Here is a tiny trained network, its code and every weight. The questions are about switching its units off for an input and a target symbol, where a switched-off unit gives its printed mean instead of its output.

import numpy as np


def w(rows, s, z=0):
    codes = np.array(rows[::2]) - 128.0
    scale = np.full(codes.shape[1], s)
    scale[-1] = z or s
    return codes * scale


def norm(h):
    return h / np.sqrt((h * h).mean(-1, keepdims=True) + 1e-5)


def f(y):
    return np.maximum(y, 0)


def softmax(a):
    e = np.exp(a - a.max(-1, keepdims=True))
    return e / e.sum(-1, keepdims=True)


def log_softmax(a):
    a = a - a.max(-1, keepdims=True)
    return a - np.log(np.exp(a).sum(-1, keepdims=True))


def net(x, mask):
    ids = ['ΠΦΨαβγδεζηλμξστω'.index(c) for c in x.split()]
    T = len(ids)
    res = E[ids] + P[:T]
    q, k, v = (norm(res) @ M[0].T for M in (Q, K, V))
    z = softmax(np.where(np.tri(T) > 0, q @ k.T / 4**0.5, -1e9)) @ v
    res = res + np.where(mask[0], z, O[0][:, -1]) @ O[0][:, :-1]
    y = f(norm(res) @ A[0][:, :-1].T + A[0][:, -1])
    res = res + np.where(mask[1:17], y, B[0][:, -1]) @ B[0][:, :-1]
    return log_softmax(norm(res)[-1] @ U[:, :-1].T + U[:, -1])


Q, K, V, O, A, B = {}, {}, {}, {}, {}, {}
E = w([
[153,152,131,85],'Π',
[156,149,142,138],'Φ',
[141,164,132,142],'Ψ',
[157,127,147,125],'α',
[155,118,151,119],'β',
[100,131,121,108],'γ',
[108,117,128,100],'δ',
[141,163,134,143],'ε',
[118,108,136,99],'ζ',
[78,177,253,100],'η',
[141,163,132,143],'λ',
[102,149,117,116],'μ',
[123,165,123,137],'ξ',
[117,164,121,132],'σ',
[141,110,143,109],'τ',
[113,163,120,132],'ω',
],0.038)
P = w([
[147,69,48,180],'0',
[135,115,105,126],'1',
[106,95,133,170],'2',
[155,168,136,41],'3',
[103,111,149,152],'4',
[147,183,158,26],'5',
[80,111,183,164],'6',
[135,204,192,10],'7',
[70,121,204,161],'8',
[134,201,198,6],'9',
],0.015)
Q[0] = w([
[185,129,69,144],'h1',
[148,106,2,150],'h1',
[110,103,150,180],'h1',
[154,84,67,128],'h1',
],0.034)
K[0] = w([
[119,70,40,159],'h1',
[184,72,42,161],'h1',
[160,157,83,50],'h1',
[171,109,2,186],'h1',
],0.025)
V[0] = w([
[2,205,73,162],'h1',
[224,214,152,227],'h1',
[67,12,153,83],'h1',
[80,128,26,42],'h1',
],0.014)
O[0] = w([
[67,164,5,164,3],'h1',
[171,183,144,174,128],'h1',
[101,25,155,110,153],'h1',
[132,137,85,56,4],'h1',
],0.019,0.0035)
A[0] = w([
[26,156,81,166,122],'n1',
[101,99,179,107,145],'n2',
[181,131,65,48,181],'n3',
[218,109,155,181,11],'n4',
[160,251,86,226,117],'n5',
[136,165,100,148,78],'n6',
[151,44,26,102,51],'n7',
[129,89,164,195,102],'n8',
[157,178,159,91,89],'n9',
[129,71,133,86,11],'n10',
[199,156,168,193,56],'n11',
[197,197,43,17,195],'n12',
[10,78,65,74,105],'n13',
[72,29,123,73,2],'n14',
[80,56,157,158,114],'n15',
[94,200,129,174,245],'n16',
],0.02,0.0078)
B[0] = w([
[116,154,129,78,178],'n1',
[106,92,133,106,220],'n2',
[157,215,146,120,173],'n3',
[85,179,138,114,163],'n4',
[139,28,74,122,252],'n5',
[92,81,142,129,152],'n6',
[117,179,156,211,159],'n7',
[148,160,154,134,178],'n8',
[154,128,131,148,170],'n9',
[136,110,92,105,162],'n10',
[130,170,161,188,195],'n11',
[161,111,152,33,201],'n12',
[104,217,150,250,198],'n13',
[103,62,98,137,197],'n14',
[150,100,119,93,199],'n15',
[131,151,81,119,234],'n16',
],0.025,0.013)
U = w([
[219,185,161,35,59],'Π',
[214,122,151,251,135],'Φ',
[174,87,90,163,119],'Ψ',
[154,158,229,179,56],'α',
[170,98,237,166,2],'β',
[88,165,129,161,155],'γ',
[35,109,134,217,163],'δ',
[168,85,85,177,134],'ε',
[69,42,131,190,68],'ζ',
[51,159,178,72,125],'η',
[174,89,85,170,133],'λ',
[110,252,110,106,123],'μ',
[133,125,80,97,132],'ξ',
[122,141,73,70,134],'σ',
[153,10,174,115,186],'τ',
[106,149,72,75,137],'ω',
],0.014,0.0048)

Each question gives the input, a string of symbols that net reads in full, and the target symbol t.
The units are the heads (4 rows each of Q, K, V and O) and the neurons (one row each of A and B). Each row of codes is followed by its name. A weight is (code - 128) times the scale printed after its matrix; where a second scale follows, it is the last column's (O, A, B and U).
mask holds one flag per unit, heads first, then neurons. A switched-off unit (its flag False) gives its mean, the last column of its rows in O or B, instead of its output. The means were averaged over made-up inputs and are rounded, as every weight is.
A unit's drop is (log p(t) with every unit on - log p(t) with that unit switched off) / (log p(t) with every unit on - log p(t) with every unit switched off).
The circuit of an input: a set's keep is (log p(t) with only the set's units on - log p(t) with every unit switched off) / (log p(t) with every unit on - log p(t) with every unit switched off). Starting from the 12 units with the biggest drops (on a tie, the unit counted first), units are removed one at a time, each time the one whose removal leaves the highest keep (on an exact tie, the one counted first), for as long as the keep stays at least 0.8.
circuit, biggest first: the units of the circuit, biggest drop first
top k neurons: the k neurons with the biggest drops, biggest first
drop when u is switched off: that unit's drop, to one decimal
input τ Φ λ τ τ ζ τ, target ζ: top 3 neurons => n13, n14, n12
input α β β η σ Φ τ Φ, target Φ: top 2 neurons => n11, n12
input τ δ ξ, target δ: circuit, biggest first => h1, n13
input η μ α Φ, target Φ: circuit, biggest first => h1, n8
input Φ Φ Φ Φ ζ, target Φ: top 2 neurons => n5, n11
input Π τ α μ Φ, target μ: top neuron => n13
input α δ τ, target δ: top 3 neurons => n13, n7, n5
input μ δ η λ τ τ β, target β: top 4 neurons => n5, n8, n13, n15
input δ η β Π τ ω μ, target μ: top 2 neurons => n1, n5
input Π δ α, target δ: top 2 neurons => n13, n7
input λ β μ Π ζ ζ Φ δ δ Π, target δ: top 2 neurons => n13, n14
input τ τ Φ Φ Φ μ δ μ, target δ: top 2 neurons => n13, n14
input Φ Φ α α, target α: drop when h1 is switched off => 0.3
input ω Φ μ, target Φ: top neuron => n5
input μ Π σ τ β τ Φ τ τ σ, target τ: drop when h1 is switched off => 0.8
input γ τ ε μ μ τ τ μ, target τ: drop when h1 is switched off => 0.9
input γ τ Φ Φ β, target Φ: drop when n6 is switched off => 0.0
